Below is a small trained network, with its code and all its weights. Each question gives an input and a target symbol and asks what happens when units are switched off, that is, made to give their printed mean instead of their output.

import numpy as np


def w(rows, s, z=0):
    codes = np.array(rows[::2]) - 128.0
    scale = np.full(codes.shape[1], s)
    scale[-1] = z or s
    return codes * scale


def f(y):
    return y / 2 * (1 + np.tanh(0.7978845608 * (y + 0.044715 * y**3)))


def softmax(a):
    e = np.exp(a - a.max(-1, keepdims=True))
    return e / e.sum(-1, keepdims=True)


def log_softmax(a):
    a = a - a.max(-1, keepdims=True)
    return a - np.log(np.exp(a).sum(-1, keepdims=True))


def net(x, mask):
    ids = ['βγεζηθλμξπφψω'.index(c) for c in x.split()]
    T = len(ids)
    res = E[ids] + P[:T]
    u = 0
    for l in range(2):
        r = res
        for j in range(2):
            rows = slice(2 * j, 2 * j + 2)
            q, k, v = (r @ M[l][rows].T for M in (Q, K, V))
            z = softmax(np.where(np.tri(T) > 0, q @ k.T / 2**0.5, -1e9)) @ v
            o = O[l][rows]
            res = res + np.where(mask[u + j], z, o[:, -1]) @ o[:, :-1]
        u += 2
        y = f(res @ A[l][:, :-1].T + A[l][:, -1])
        res = res + np.where(mask[u : u + 16], y, B[l][:, -1]) @ B[l][:, :-1]
        u += 16
    return log_softmax(res[-1] @ U[:, :-1].T + U[:, -1])


Q, K, V, O, A, B = {}, {}, {}, {}, {}, {}
E = w([
[124,117,153,53],'β',
[114,6,77,140],'γ',
[82,88,158,109],'ε',
[157,115,76,135],'ζ',
[154,209,87,218],'η',
[96,141,144,170],'θ',
[151,193,223,193],'λ',
[116,91,93,68],'μ',
[169,89,76,77],'ξ',
[78,90,71,160],'π',
[72,228,160,95],'φ',
[142,163,212,72],'ψ',
[244,163,163,143],'ω',
],0.013)
P = w([
[181,237,5,90],'0',
[188,176,128,185],'1',
[190,163,121,169],'2',
[205,137,184,197],'3',
[197,143,187,229],'4',
[196,120,202,205],'5',
[212,151,217,206],'6',
[213,146,197,233],'7',
[215,107,237,248],'8',
[209,141,192,205],'9',
[218,110,237,254],'10',
[205,135,198,215],'11',
[205,110,195,242],'12',
],0.00073)
Q[0] = w([
[92,145,94,121],'0.h1',
[62,173,88,154],'0.h1',
[254,250,81,121],'0.h2',
[144,19,170,49],'0.h2',
],0.0079)
K[0] = w([
[188,173,121,128],'0.h1',
[191,174,89,180],'0.h1',
[246,209,176,110],'0.h2',
[120,97,30,142],'0.h2',
],0.011)
V[0] = w([
[65,108,177,89],'0.h1',
[189,143,178,150],'0.h1',
[57,135,72,3],'0.h2',
[166,69,83,136],'0.h2',
],0.0067)
O[0] = w([
[220,116,90,137,147],'0.h1',
[123,4,139,239,100],'0.h1',
[29,229,31,76,2],'0.h2',
[235,136,19,10,105],'0.h2',
],0.003,0.00057)
A[0] = w([
[92,155,115,188,224],'0.n1',
[78,81,121,154,221],'0.n2',
[143,81,101,34,187],'0.n3',
[251,133,82,112,252],'0.n4',
[167,206,101,158,200],'0.n5',
[145,86,98,43,203],'0.n6',
[54,124,187,150,222],'0.n7',
[179,164,190,126,162],'0.n8',
[123,171,91,195,220],'0.n9',
[93,128,107,164,211],'0.n10',
[119,104,99,127,196],'0.n11',
[120,76,101,107,220],'0.n12',
[71,186,167,98,144],'0.n13',
[60,108,164,148,193],'0.n14',
[139,178,200,111,190],'0.n15',
[176,206,135,206,209],'0.n16',
],0.011,0.0036)
B[0] = w([
[87,184,157,181,233],'0.n1',
[43,112,112,118,214],'0.n2',
[135,58,195,158,204],'0.n3',
[202,35,64,189,220],'0.n4',
[174,201,108,202,191],'0.n5',
[112,48,196,171,205],'0.n6',
[75,184,138,52,253],'0.n7',
[254,147,184,84,174],'0.n8',
[113,174,137,206,224],'0.n9',
[57,170,146,178,199],'0.n10',
[78,80,148,176,170],'0.n11',
[91,61,144,139,195],'0.n12',
[170,220,113,37,164],'0.n13',
[58,170,119,78,212],'0.n14',
[208,196,173,35,196],'0.n15',
[164,178,152,203,250],'0.n16',
],0.007,0.0038)
Q[1] = w([
[1,136,111,140],'1.h1',
[35,36,100,147],'1.h1',
[92,152,47,64],'1.h2',
[72,88,140,11],'1.h2',
],0.0067)
K[1] = w([
[12,160,84,252],'1.h1',
[2,3,71,179],'1.h1',
[208,211,159,90],'1.h2',
[194,125,148,50],'1.h2',
],0.0065)
V[1] = w([
[88,80,116,212],'1.h1',
[254,144,229,82],'1.h1',
[186,188,103,245],'1.h2',
[25,89,136,192],'1.h2',
],0.0053)
O[1] = w([
[101,56,120,166,232],'1.h1',
[169,185,212,104,134],'1.h1',
[140,165,21,110,222],'1.h2',
[51,158,140,255,254],'1.h2',
],0.0069,0.0032)
A[1] = w([
[174,137,169,227,124],'1.n1',
[103,84,86,198,254],'1.n2',
[151,84,178,155,86],'1.n3',
[189,150,101,58,226],'1.n4',
[175,153,179,96,248],'1.n5',
[214,81,60,155,111],'1.n6',
[164,73,171,151,83],'1.n7',
[139,209,145,201,81],'1.n8',
[52,179,184,96,128],'1.n9',
[189,49,142,92,149],'1.n10',
[39,116,120,171,220],'1.n11',
[138,130,254,56,158],'1.n12',
[85,173,155,101,160],'1.n13',
[135,233,54,161,157],'1.n14',
[102,148,181,41,170],'1.n15',
[81,64,15,113,173],'1.n16',
],0.008,0.0055)
B[1] = w([
[172,129,87,41,201],'1.n1',
[187,199,159,114,249],'1.n2',
[110,81,65,143,151],'1.n3',
[154,52,148,107,163],'1.n4',
[85,101,113,63,184],'1.n5',
[96,160,3,206,161],'1.n6',
[77,85,68,163,155],'1.n7',
[112,57,138,64,223],'1.n8',
[117,160,69,202,196],'1.n9',
[86,64,175,186,169],'1.n10',
[151,168,195,131,254],'1.n11',
[62,160,117,125,194],'1.n12',
[93,140,115,185,178],'1.n13',
[55,56,143,112,230],'1.n14',
[111,164,46,123,175],'1.n15',
[214,168,181,81,195],'1.n16',
],0.0071,0.013)
U = w([
[32,23,115,96,2],'β',
[184,107,86,80,240],'γ',
[222,187,201,115,191],'ε',
[221,211,69,158,181],'ζ',
[92,135,52,102,72],'η',
[50,184,122,212,211],'θ',
[143,139,108,134,44],'λ',
[169,77,246,128,150],'μ',
[125,70,68,191,110],'ξ',
[118,146,1,149,59],'π',
[146,139,111,132,40],'φ',
[164,168,144,62,154],'ψ',
[139,137,104,132,41],'ω',
],0.0077,0.0032)

Each question gives the input, a string of symbols that net reads in full, and the target symbol t.
The units are the heads (2 rows each of Q, K, V and O) and the neurons (one row each of A and B). Each row of codes is followed by its name. A weight is (code - 128) times the scale printed after its matrix; where a second scale follows, it is the last column's (O, A, B and U).
mask holds one flag per unit, layer by layer, with each layer's heads first. A switched-off unit (its flag False) gives its mean, the last column of its rows in O or B, instead of its output. The means were averaged over made-up inputs and are rounded, as every weight is.
A unit's drop is (log p(t) with every unit on - log p(t) with that unit switched off) / (log p(t) with every unit on - log p(t) with every unit switched off).
unit that matters most: the unit with the biggest drop
k most important neurons: the k neurons with the biggest drops, biggest first
top k neurons in layer l: the k neurons of layer l with the biggest drops, biggest first
drop when u is switched off: that unit's drop, to one decimal
input ω θ ξ μ ξ η ε, target γ: 2 most important neurons -> [0.n8 0.n16]
input ε π θ θ λ θ ξ ε λ, target ψ: 2 most important neurons -> [1.n1 0.n8]
input θ ξ η ξ ε π ε ε θ ε, target ε: top 3 neurons in layer 1 -> [1.n16 1.n14 1.n11]
input η θ θ ξ ε, target θ: 2 most important neurons -> [0.n4 1.n1]
input ε ζ ε ψ η ε, target β: 4 most important neurons -> [1.n2 0.n15 0.n9 0.n16]
input β ε θ φ, target η: unit that matters most -> 0.n13
input ε γ μ, target μ: 2 most important neurons -> [1.n16 1.n2]
input ε ω θ β η θ θ ε ξ η, target γ: 4 most important neurons -> [1.n1 1.n8 0.n8 1.n14]
input η η ξ θ ε θ θ ε ξ ε ξ θ ω, target γ: 3 most important neurons -> [0.n4 1.n1 0.n8]
input β θ θ μ ψ ε θ θ β γ β β, target β: 2 most important neurons -> [0.n16 1.n2]
input η ξ ξ θ θ ε, target θ: 3 most important neurons -> [0.n4 1.n1 1.n8]
input θ η η β θ ε θ ξ η, target π: top 3 neurons in layer 0 -> [0.n5 0.n9 0.n16]
input θ ξ ξ ε γ β θ θ θ ξ, target ξ: top 2 neurons in layer 1 -> [1.n6 1.n7]
input γ θ ζ θ ε ε, target μ: unit that matters most -> 1.h1
input θ ψ θ ε θ η, target β: 3 most important neurons -> [1.n14 1.n8 1.n2]
input ζ ξ ε ξ θ γ θ θ ξ μ θ ε, target μ: top 3 neurons in layer 0 -> [0.n15 0.n12 0.n8]
input ξ β λ θ β ε ε λ ζ θ ξ γ η, target μ: drop when 1.n14 is switched off -> 0.4
input η ξ θ ε θ θ θ η, target π: drop when 1.h2 is switched off -> 1.2
input μ ζ θ β ε ε ε θ μ, target μ: drop when 0.n15 is switched off -> 0.1
input θ θ ψ ε ε, target β: most important neuron -> [1.n2]
input μ θ μ ξ ψ ε ψ γ, target μ: 3 most important neurons -> [1.n16 1.n2 1.n11]
